Q: [215 204 101  30 119 157]
A: 215
Q: [-799 -606  154  358  678  922]
A: -799
Q: [8901 6824 5945 3445 1925]
A: 8901
Q: [4 8 8 5 2]
A: 4
Q: [ 486  759 -962  793]
A: 486
Q: [5 8 2 8 6 6]
A: 5
---
[[ 50  17   7  31 -32  29  -7 -15  -1 -34 -28 -63]
 [ 44  16   5  22 -15  58 -16 -42 -24 -32 -19 -47]
 [ 44  16   4  27 -15 -16 -18 -45 -26 -32 -25 -47]
 [ 61  21   6  25 -32  21 -11  -6  -2 -27 -25 -66]
 [ 43  14   3  22  -6  61 -16 -56 -28 -34 -18 -46]
 [ 52  19   7  38 -32  30  -7 -12  -6 -31 -31 -67]] → 19

[[-24  33 -12  36 -26  24 -28   7  13  16  -3  16]
 [ 14 -26   2 -41  19 -18  45   3  -9 -21   9  -8]
 [-23  18 -28 -16 -16  13  46  24   7 -15  14  17]
 [ 22 -19  29  15  16 -13 -46 -24  -7  15 -14 -17]
 [ -3  -6 -14 -37   4  -5  56  14  -2 -23  13   3]
 [  8 -19  -5 -39  13 -13  52   8  -7 -23  11  -4]
 [-25  35 -14  33 -27  26 -25   8  13  15  -3  16]
 [ 22 -18  28  17  16 -13 -47 -24  -7  16 -15 -17]
 [ 29 -30  29  -2  25 -22 -27 -23 -13   6 -11 -22]] → -30

[[ 22  45  27 -29  -6 -50 -59 -14 -39  -9  17  59 -50   6 -32  34]
 [ 20 -33  22  17 -33 -11  -8  25 -36 -34  26   5 -30 -32  21 -35]
 [ -8   4 -44 -34  34  20  13 -21  10  -4 -38  -7  32  11 -14  27]
 [ 39  10  23  27  30  40  39  44  17  11  36  27  24  38  42  15]
 [-45  17 -39 -39   4 -23 -25 -55  12  14 -49 -24   3   0 -51  16]
 [-44  -6   3  12 -36 -29 -20 -25  13  20 -11 -39 -18 -18 -23 -30]
 [ 20 -37   9   0 -31 -15 -15  17 -48 -47  14   6 -33 -38  13 -31]] → -37

[[-40 -30  45  -3  -4 -28  -1  18]
 [ -8 -15  15  40  -2  11   1  35]
 [-32  31  41 -35 -14 -12 -17 -22]
 [-18  -1 -21  -6  33 -20  29   4]
 [-23 -19 -17 -16 -13  44 -14 -28]
 [-27  -4 -17  -6  36 -24  32   7]
 [ 37  -7 -28  19  -3  35  -2  -2]
 [-16   4 -21 -10  31 -18  27  -2]
 [ 59  26 -15 -19 -20 -19 -17 -21]
 [ 18  15  45  12 -40  24 -37   2]
 [ 13  55 -10 -11  24 -15  16  -9]
 [-17   4 -19  -8  32 -22  28   2]] → 4

[[ 40  -6 -23   0   6   3]
 [-19  17 -29  -2 -20  -9]
 [ 19  25  15   0   0  18]
 [ 27 -32  -1 -12  -2   8]
 [-28  13  12 -62  18 -29]
 [ 13  33  26  21 -34  24]
 [-45  20   8 -11 -56  46]
 [ 42 -40  45   9 -50  65]
 [ 59   9 -36 -28  18 -12]
 [ 27   3  -2 -12 -50  48]] → 3
---
[[57, -30, 6, 2, 68, -13, 30], [51, -35, 11, 9, 76, -18, 58], [-67, 50, 23, -55, 22, -49, -32]] value 51
[[66, -54, 17, 37, -13, 1, 26], [-16, 76, -35, -53, 39, 31, 10]] value 66
[[17, 41, -8, -35, -67, -24], [33, -25, 27, -50, 14, -20], [1, -9, 2, -22, -66, 31]] value 33
[[8, 45, -16, 6, -36], [-27, 42, -12, -43, -14], [31, 10, -3, 12, -62]] value -27
[[-59, -71, 2, 36], [-63, -1, 29, 30]] value -59
[[-2, -21, -25, -10, 20, 30, -24], [-13, 4, -45, 4, 40, 24, -30], [-7, -1, -60, 43, 15, 23, 4]] value -13
[[10, 31, 50, -1, -48, 40, -19], [-62, -17, -71, 5, 70, -59, 26]] value 10
[[-4, -2, 33, 1, -20, 51], [-14, 2, 39, 23, -17, 54], [-8, 1, 44, 1, -7, 49]] value -14
---
-26   64   18   46  -51
-61  -16   71  -46   -9
 65   25   44  -34  -70
ans = 44

-25  -17  -38  -30  -58 ans = -38

 66  -44    5  -38   -2 ans = 5

-15    8   16   37  -61 ans = 16

-17  -10   15   25   55 ans = 15

  3   -1  -23  -59    0
-15    6   42   39   -7
ans = 42

 26  -25  -34   38   21
-37  -55   48  -11   36
ans = 48

 26   21  -42   17  -73 ans = -42

 16   22   61   43   37
-33  -24   46   50   48
ans = 46

 24   -2   42   48    5
 19  -18   47   63   -7
 20  -18   46   63   -7
ans = 46
---
array([[-36, -14,  47, -71, -13,  45, -14],
       [-20,  15,  58,  -9, -62, -34, -56]]) -> -20

array([[-25,  57, -17,  66],
       [-72,  18,  16, -17],
       [-44,  32,  -4,  32]]) -> -72

array([[-27, -15,  32,  56,  26],
       [ -5,  -3,  27,  -8,  -2]]) -> -5

array([[-50, -34,  41, -35, -47,  11, -35],
       [ 52, -12,  -3, -13,  60,   7, -14]]) -> 52

array([[ 49, -16,  -2,  26],
       [ 65, -16,  -2,  26],
       [ 65, -16,  -2, -37]]) -> 65

array([[ 20,  35,  37,  66,   3],
       [-29, -27,  -1, -32,  19]]) -> -29

array([[ 17, -63,  34,  21,  15, -35],
       [-10,  26,  -7,  41, -18, -57],
       [  1,  65,  -4, -44,  -5, -27]]) -> -10
---
[[ 11  20 -12 -50]
 [-23 -61  10 -31]
 [-31 -11  18 -29]] result: 18

[[ -4 -75  -6  -1  46 -20 -16]
 [-46 -13 -21  60 -16   9  61]] result: 9

[  7  57 -10 -45   8   2] result: 8

[[ 13 -42 -16 -27 -10]
 [-14  62 -27  29 -69]
 [-62 -28  51  54  70]] result: 54

[ 16  24  19 -66] result: 19

[[  1  -4 -15  15]
 [ 59  -1 -17   8]] result: -17

[ 29  42  16  32 -74] result: 32

[-18  50 -10 -61  -2  52  56] result: 52
---
7619  4623  3549  3279  7975
4584  6168  7525  8036  3056
5862  2401  3065  6898  8894
gives 6168

171  163  115  200  170  151
180  170  136  214  178  159
151  158   54  157  155  138
gives 170

617  840  807  443  912
605  660  647  508  671
550  171  201  931   36
gives 660

 329  -784   426   201   180
 214  -784   234   512   311
 201  -784   193   284   550
gives -784

50  97  75  60
66  16  33  53
63  97  62  70
gives 16

-34    5  -20  -12   15   10
-37    1  -16   -6   12   15
 17   -3    3   25  -10    1
gives 1

63  24  91  89  25
48  75  69  39  80
77  91  68  58  53
gives 75

58  57  79  36  56
46  45  80  69  53
58  63  16  62  58
gives 45
---
[-43 -32  -8  31  18 -66] ⇒ 18

[  5   7 -66  10  -6   9  13] ⇒ 10

[[-12 -41  44 -54  38 -30 -36]
 [ -9 -29  35 -45  33 -13 -59]
 [ 12  27  34 -12 -28  -7  -9]] ⇒ 38

[ 22 -33 -73 -16 -26 -11  34] ⇒ 22

[26 39 43 62] ⇒ 43

[[-58 -72  -2   3]
 [ 59  70 -66  17]
 [-10 -10  -4  33]] ⇒ 59

[[-41  -5 -34 -34   0]
 [-57  31 -59 -59  30]
 [ 67 -53  66  64 -56]] ⇒ 66

[ -7  54 -21   7] ⇒ 7

[-19   6  54  55   9 -16] ⇒ 54
